Here is a tiny trained network, its code and every weight. The questions are about switching its units off for an input and a target symbol, where a switched-off unit gives its printed mean instead of its output.

import numpy as np


def w(rows, s, z=0):
    codes = np.array(rows[::2]) - 128.0
    scale = np.full(codes.shape[1], s)
    scale[-1] = z or s
    return codes * scale


def softmax(a):
    e = np.exp(a - a.max(-1, keepdims=True))
    return e / e.sum(-1, keepdims=True)


def log_softmax(a):
    a = a - a.max(-1, keepdims=True)
    return a - np.log(np.exp(a).sum(-1, keepdims=True))


def net(x, mask):
    ids = ['αβδεζηθλμξπτφψω'.index(c) for c in x.split()]
    T = len(ids)
    res = E[ids] + P[:T]
    u = 0
    for l in range(3):
        r = res
        for j in range(2):
            rows = slice(4 * j, 4 * j + 4)
            q, k, v = (r @ M[l][rows].T for M in (Q, K, V))
            z = softmax(np.where(np.tri(T) > 0, q @ k.T / 4**0.5, -1e9)) @ v
            o = O[l][rows]
            res = res + np.where(mask[u + j], z, o[:, -1]) @ o[:, :-1]
        u += 2
    return log_softmax(res[-1] @ U[:, :-1].T + U[:, -1])


Q, K, V, O = {}, {}, {}, {}
E = w([
[193,164,180],'α',
[148,78,123],'β',
[136,83,157],'δ',
[165,155,145],'ε',
[154,94,172],'ζ',
[169,154,113],'η',
[157,178,63],'θ',
[133,163,164],'λ',
[44,192,136],'μ',
[148,83,162],'ξ',
[78,156,116],'π',
[199,101,204],'τ',
[176,91,148],'φ',
[54,46,118],'ψ',
[252,103,70],'ω',
],0.02)
P = w([
[133,163,192],'0',
[121,163,134],'1',
[142,171,140],'2',
[106,182,96],'3',
[86,171,79],'4',
[63,157,55],'5',
[153,166,118],'6',
[53,130,1],'7',
[145,149,123],'8',
[53,129,12],'9',
],0.0057)
Q[0] = w([
[154,176,120],'0.h1',
[178,48,170],'0.h1',
[89,220,147],'0.h1',
[149,52,88],'0.h1',
[246,183,92],'0.h2',
[82,100,207],'0.h2',
[169,207,96],'0.h2',
[193,14,210],'0.h2',
],0.011)
K[0] = w([
[128,196,134],'0.h1',
[174,55,143],'0.h1',
[83,170,143],'0.h1',
[173,22,199],'0.h1',
[154,176,85],'0.h2',
[40,185,255],'0.h2',
[221,156,33],'0.h2',
[93,112,221],'0.h2',
],0.0089)
V[0] = w([
[144,130,124],'0.h1',
[114,166,53],'0.h1',
[127,247,196],'0.h1',
[136,114,119],'0.h1',
[104,54,10],'0.h2',
[116,74,160],'0.h2',
[154,52,93],'0.h2',
[138,138,64],'0.h2',
],0.011)
O[0] = w([
[144,118,79,137],'0.h1',
[92,173,164,183],'0.h1',
[83,100,150,253],'0.h1',
[58,136,144,117],'0.h1',
[255,170,237,128],'0.h2',
[135,118,108,29],'0.h2',
[179,155,166,116],'0.h2',
[77,143,233,208],'0.h2',
],0.0071,0.0054)
Q[1] = w([
[152,97,124],'1.h1',
[181,148,119],'1.h1',
[161,139,64],'1.h1',
[77,161,105],'1.h1',
[185,58,99],'1.h2',
[103,35,251],'1.h2',
[90,214,87],'1.h2',
[150,133,218],'1.h2',
],0.012)
K[1] = w([
[40,137,80],'1.h1',
[254,69,132],'1.h1',
[58,170,122],'1.h1',
[135,88,185],'1.h1',
[135,180,77],'1.h2',
[166,21,171],'1.h2',
[65,201,142],'1.h2',
[114,131,111],'1.h2',
],0.0069)
V[1] = w([
[8,163,115],'1.h1',
[210,91,130],'1.h1',
[255,88,146],'1.h1',
[122,44,141],'1.h1',
[231,60,215],'1.h2',
[52,117,31],'1.h2',
[83,3,179],'1.h2',
[161,178,126],'1.h2',
],0.0081)
O[1] = w([
[79,229,141,158],'1.h1',
[53,72,253,97],'1.h1',
[77,112,205,95],'1.h1',
[166,137,175,76],'1.h1',
[111,169,54,1],'1.h2',
[132,101,154,169],'1.h2',
[16,138,49,85],'1.h2',
[114,64,153,135],'1.h2',
],0.0058,0.0042)
Q[2] = w([
[252,100,133],'2.h1',
[53,65,94],'2.h1',
[250,55,56],'2.h1',
[89,8,104],'2.h1',
[116,68,136],'2.h2',
[183,123,91],'2.h2',
[83,118,129],'2.h2',
[43,29,147],'2.h2',
],0.012)
K[2] = w([
[172,159,196],'2.h1',
[230,100,123],'2.h1',
[107,117,69],'2.h1',
[137,87,89],'2.h1',
[162,157,140],'2.h2',
[1,80,14],'2.h2',
[106,151,172],'2.h2',
[93,150,90],'2.h2',
],0.0098)
V[2] = w([
[88,207,99],'2.h1',
[35,101,183],'2.h1',
[236,69,181],'2.h1',
[158,89,143],'2.h1',
[116,2,109],'2.h2',
[229,38,107],'2.h2',
[65,121,251],'2.h2',
[79,112,136],'2.h2',
],0.0092)
O[2] = w([
[35,84,142,248],'2.h1',
[32,148,107,216],'2.h1',
[175,80,84,4],'2.h1',
[161,183,153,61],'2.h1',
[48,134,162,7],'2.h2',
[107,93,201,88],'2.h2',
[101,202,44,150],'2.h2',
[3,114,129,96],'2.h2',
],0.0054,0.0035)
U = w([
[132,67,71,113],'α',
[165,53,216,83],'β',
[118,114,143,150],'δ',
[75,186,148,100],'ε',
[110,108,121,156],'ζ',
[156,106,102,192],'η',
[178,62,57,166],'θ',
[132,178,102,113],'λ',
[160,138,34,10],'μ',
[112,82,120,27],'ξ',
[226,255,124,163],'π',
[71,48,112,3],'τ',
[135,114,131,125],'φ',
[132,140,151,125],'ψ',
[147,135,128,157],'ω',
],0.0091,0.0041)

Each question gives the input, a string of symbols that net reads in full, and the target symbol t.
The units are the heads (4 rows each of Q, K, V and O). Each row of codes is followed by its name. A weight is (code - 128) times the scale printed after its matrix; where a second scale follows, it is the last column's (O and U).
mask holds one flag per head, layer by layer. A switched-off head (its flag False) gives its mean, the last column of its rows in O, instead of its output. The means were averaged over made-up inputs and are rounded, as every weight is.
A unit's drop is (log p(t) with every unit on - log p(t) with that unit switched off) / (log p(t) with every unit on - log p(t) with every unit switched off).
The circuit of an input: a set's keep is (log p(t) with only the set's units on - log p(t) with every unit switched off) / (log p(t) with every unit on - log p(t) with every unit switched off). Starting from all 6 units, units are removed one at a time, each time the one whose removal leaves the highest keep (on an exact tie, the one counted first), for as long as the keep stays at least 0.8.
circuit, biggest first: the units of the circuit, biggest drop first
unit that matters most: the unit with the biggest drop
heads that matter: for each layer, one digit per head in row order, 1 if its drop is at least 0.15 and else 0, layers parted by /
drop of u: that unit's drop, to one decimal
input β θ ψ ψ α ζ θ θ, target π: circuit, biggest first : 0.h2
input ψ ω ε ω α ε, target β: heads that matter : 11 / 10 / 00
input τ ψ α θ ε ξ θ μ μ η, target ε: heads that matter : 11 / 00 / 10
input η λ μ θ, target ε: circuit, biggest first : 2.h1, 0.h2
input μ α η λ θ θ ω η μ, target β: circuit, biggest first : 0.h2, 1.h1, 2.h2
input α λ ω ζ η, target β: circuit, biggest first : 0.h2, 1.h1
input μ θ θ θ μ ε, target ε: heads that matter : 11 / 00 / 10
input θ φ ω θ, target β: heads that matter : 00 / 10 / 00
input ζ φ μ ω, target β: heads that matter : 01 / 10 / 00
input μ ω τ θ φ β α ω η, target β: circuit, biggest first : 1.h1, 0.h2
input α ω β μ, target β: circuit, biggest first : 0.h2, 1.h1
input α α μ η α α τ ω ζ α, target β: circuit, biggest first : 0.h2, 1.h1
input θ τ θ α ω α, target β: circuit, biggest first : 1.h1, 0.h2
input μ μ θ μ α, target ε: circuit, biggest first : 2.h1
input α θ μ ε, target ε: heads that matter : 10 / 00 / 10
input β μ θ, target ε: heads that matter : 10 / 00 / 11
input ε θ μ μ α, target ε: heads that matter : 10 / 00 / 10
input θ α α α ω θ ω λ, target β: heads that matter : 01 / 10 / 00
input μ μ ζ η θ θ θ ε, target π: heads that matter : 01 / 10 / 01
input ζ θ ω ξ π, target β: circuit, biggest first : 0.h2, 1.h1, 0.h1
input α τ τ β ω, target β: heads that matter : 01 / 10 / 01
input β θ δ θ β ψ δ θ β η, target π: unit that matters most : 1.h2
input α μ φ μ θ α θ θ η ε, target π: drop of 0.h2 : 1.2
input δ μ η, target ε: drop of 1.h1 : 0.2
input ψ α δ λ θ θ θ α θ η, target π: drop of 2.h1 : 0.2
input θ η ω θ, target β: drop of 0.h2 : 0.2
input ε θ θ ξ ε ζ ε θ, target π: unit that matters most : 0.h2
